Below are the code and all the weights of a small trained network. Each question names an input and a target symbol and asks about switching units off, where a switched-off unit gives its printed mean instead of its output.

import numpy as np


def w(rows, s, z=0):
    codes = np.array(rows[::2]) - 128.0
    scale = np.full(codes.shape[1], s)
    scale[-1] = z or s
    return codes * scale


def norm(h):
    return h / np.sqrt((h * h).mean(-1, keepdims=True) + 1e-5)


def softmax(a):
    e = np.exp(a - a.max(-1, keepdims=True))
    return e / e.sum(-1, keepdims=True)


def log_softmax(a):
    a = a - a.max(-1, keepdims=True)
    return a - np.log(np.exp(a).sum(-1, keepdims=True))


def net(x, mask):
    ids = ['ΘΦΩαεμσ'.index(c) for c in x.split()]
    T = len(ids)
    res = E[ids] + P[:T]
    u = 0
    for l in range(3):
        r = norm(res)
        for j in range(2):
            rows = slice(2 * j, 2 * j + 2)
            q, k, v = (r @ M[l][rows].T for M in (Q, K, V))
            z = softmax(np.where(np.tri(T) > 0, q @ k.T / 2**0.5, -1e9)) @ v
            o = O[l][rows]
            res = res + np.where(mask[u + j], z, o[:, -1]) @ o[:, :-1]
        u += 2
    return log_softmax(norm(res)[-1] @ U[:, :-1].T + U[:, -1])


Q, K, V, O = {}, {}, {}, {}
E = w([
[105,146,165,157,137,19,148],'Θ',
[107,133,156,159,128,20,149],'Φ',
[88,119,171,155,157,15,159],'Ω',
[12,108,99,253,53,100,63],'α',
[118,120,81,96,150,3,123],'ε',
[155,43,193,56,107,148,192],'μ',
[58,239,149,172,194,115,53],'σ',
],0.0064)
P = w([
[105,165,240,64,97,10,44],'0',
[86,163,203,69,64,48,90],'1',
[80,158,187,75,82,70,110],'2',
[85,161,163,99,85,87,147],'3',
[85,161,148,114,99,104,174],'4',
[92,156,134,123,111,116,190],'5',
[99,150,122,134,121,127,212],'6',
[111,144,111,142,135,138,223],'7',
[122,133,101,150,149,146,235],'8',
[132,121,96,153,174,152,236],'9',
[151,102,104,154,226,147,212],'10',
[178,95,122,160,254,131,192],'11',
[215,74,130,162,250,119,176],'12',
],0.0041)
Q[0] = w([
[186,111,153,99,118,217,215],'0.h0',
[232,104,182,119,86,231,77],'0.h0',
[145,138,79,143,94,254,14],'0.h1',
[67,197,182,241,121,99,166],'0.h1',
],0.0065)
K[0] = w([
[35,109,91,103,108,42,104],'0.h0',
[122,124,229,52,55,71,72],'0.h0',
[29,110,169,118,40,45,56],'0.h1',
[100,182,3,76,195,91,162],'0.h1',
],0.0056)
V[0] = w([
[110,66,84,83,65,118,181],'0.h0',
[153,169,97,101,254,164,37],'0.h0',
[192,112,174,177,53,118,139],'0.h1',
[106,121,214,117,100,110,79],'0.h1',
],0.0048)
O[0] = w([
[87,147,219,183,179,64,22,130],'0.h0',
[66,247,48,167,64,197,181,2],'0.h0',
[254,169,135,251,193,104,41,65],'0.h1',
[214,106,158,198,44,129,170,196],'0.h1',
],0.0035,0.0026)
Q[1] = w([
[96,108,95,243,110,114,117],'1.h0',
[119,158,114,142,117,224,126],'1.h0',
[142,129,159,103,160,2,158],'1.h1',
[47,213,135,114,195,88,151],'1.h1',
],0.0078)
K[1] = w([
[59,81,127,162,88,220,144],'1.h0',
[144,254,130,162,114,132,75],'1.h0',
[136,109,105,170,243,153,122],'1.h1',
[161,149,51,145,140,168,166],'1.h1',
],0.0088)
V[1] = w([
[108,200,120,253,79,153,41],'1.h0',
[159,113,164,78,93,240,154],'1.h0',
[146,102,133,191,110,124,189],'1.h1',
[77,91,86,80,66,99,226],'1.h1',
],0.005)
O[1] = w([
[141,149,149,164,214,102,74,28],'1.h0',
[125,78,129,141,166,35,173,2],'1.h0',
[218,114,125,223,81,118,2,133],'1.h1',
[185,105,243,93,252,84,6,195],'1.h1',
],0.005,0.0059)
Q[2] = w([
[43,166,48,125,100,146,178],'2.h0',
[89,106,186,72,91,103,243],'2.h0',
[220,35,188,1,108,64,104],'2.h1',
[127,139,124,119,78,183,179],'2.h1',
],0.0082)
K[2] = w([
[61,254,127,152,44,204,110],'2.h0',
[148,155,46,140,207,137,134],'2.h0',
[155,54,87,153,186,146,175],'2.h1',
[173,154,98,88,115,31,151],'2.h1',
],0.0086)
V[2] = w([
[221,133,61,79,66,139,84],'2.h0',
[136,240,164,149,133,198,45],'2.h0',
[94,122,148,130,149,254,101],'2.h1',
[18,165,84,149,125,49,103],'2.h1',
],0.0053)
O[2] = w([
[157,125,161,75,234,100,85,107],'2.h0',
[87,88,152,154,129,97,215,95],'2.h0',
[142,134,184,133,85,46,87,3],'2.h1',
[159,148,2,114,164,183,48,168],'2.h1',
],0.0093,0.0047)
U = w([
[174,208,154,151,173,115,174,93],'Θ',
[194,135,135,160,178,118,150,45],'Φ',
[170,124,126,157,46,244,122,39],'Ω',
[111,96,107,204,89,84,38,138],'α',
[135,134,111,1,183,163,67,116],'ε',
[93,118,217,90,110,15,129,254],'μ',
[17,146,93,100,98,125,225,169],'σ',
],0.0092,0.0047)

Each question gives the input, a string of symbols that net reads in full, and the target symbol t.
The units are the heads (2 rows each of Q, K, V and O). Each row of codes is followed by its name. A weight is (code - 128) times the scale printed after its matrix; where a second scale follows, it is the last column's (O and U).
mask holds one flag per head, layer by layer. A switched-off head (its flag False) gives its mean, the last column of its rows in O, instead of its output. The means were averaged over made-up inputs and are rounded, as every weight is.
A unit's drop is (log p(t) with every unit on - log p(t) with that unit switched off) / (log p(t) with every unit on - log p(t) with every unit switched off).
The circuit of an input: a set's keep is (log p(t) with only the set's units on - log p(t) with every unit switched off) / (log p(t) with every unit on - log p(t) with every unit switched off). Starting from all 6 units, units are removed one at a time, each time the one whose removal leaves the highest keep (on an exact tie, the one counted first), for as long as the keep stays at least 0.8.
circuit, biggest first: the units of the circuit, biggest drop first
most important unit: the unit with the biggest drop
which heads matter: for each layer, one digit per head in row order, 1 if its drop is at least 0.15 and else 0, layers parted by /
drop of u: that unit's drop, to one decimal
input ε ε ε ε ε Θ α ε μ, target μ: circuit, biggest first	(2.h1, 1.h1)
input σ σ ε Θ, target σ: most important unit	2.h0
input ε μ Ω ε ε ε Ω Φ σ, target σ: which heads matter	00 / 01 / 10
input ε α ε μ ε, target μ: which heads matter	00 / 00 / 01
input Ω μ Ω Φ Θ, target Ω: circuit, biggest first	(1.h1, 2.h0)
input Ω Φ Φ, target Ω: circuit, biggest first	(2.h1, 0.h1)
input Ω ε ε μ Θ, target μ: which heads matter	00 / 00 / 00
input Θ ε μ ε Θ ε ε ε ε Φ α σ Φ, target σ: which heads matter	00 / 01 / 00
input ε Θ Θ Θ Ω Ω, target Ω: circuit, biggest first	(2.h0, 0.h0)
input σ σ Ω Ω ε σ Ω ε Φ, target ε: which heads matter	10 / 01 / 00
input ε Ω ε μ Ω ε Θ, target ε: which heads matter	10 / 10 / 10
input Ω σ σ ε Θ ε ε Φ Θ α Θ, target α: which heads matter	00 / 01 / 11
input σ ε μ Φ, target μ: which heads matter	11 / 01 / 00
input Ω σ Ω Ω Ω ε ε ε ε Ω μ ε Θ, target μ: circuit, biggest first	(2.h1)
input Ω Ω Ω Ω Ω Θ ε Θ μ, target μ: which heads matter	00 / 00 / 01
input ε ε Θ ε Ω Θ ε Θ σ μ σ Φ, target σ: which heads matter	00 / 00 / 00
input μ ε ε, target μ: which heads matter	01 / 00 / 01
input ε α Ω Θ Φ μ Θ Ω, target μ: which heads matter	00 / 00 / 01
input ε Ω Φ Ω Ω Ω Θ α Θ, target α: which heads matter	00 / 00 / 01
input ε Θ Φ ε σ σ α ε, target σ: which heads matter	00 / 00 / 10
input Θ ε Φ Ω, target ε: circuit, biggest first	(2.h1)
input ε α σ, target σ: which heads matter	10 / 01 / 10
input Ω ε Ω Θ Ω, target Ω: circuit, biggest first	(0.h1, 1.h1)
input μ ε Θ α Θ Φ ε Ω ε σ ε, target σ: drop of 2.h0	0.4
input Φ α σ ε ε Θ Ω, target ε: drop of 1.h1	1.4
input ε ε μ ε σ Φ Ω ε σ ε Θ, target σ: drop of 1.h0	1.8
input ε ε ε α Θ ε ε Θ Θ, target ε: drop of 2.h1	0.0
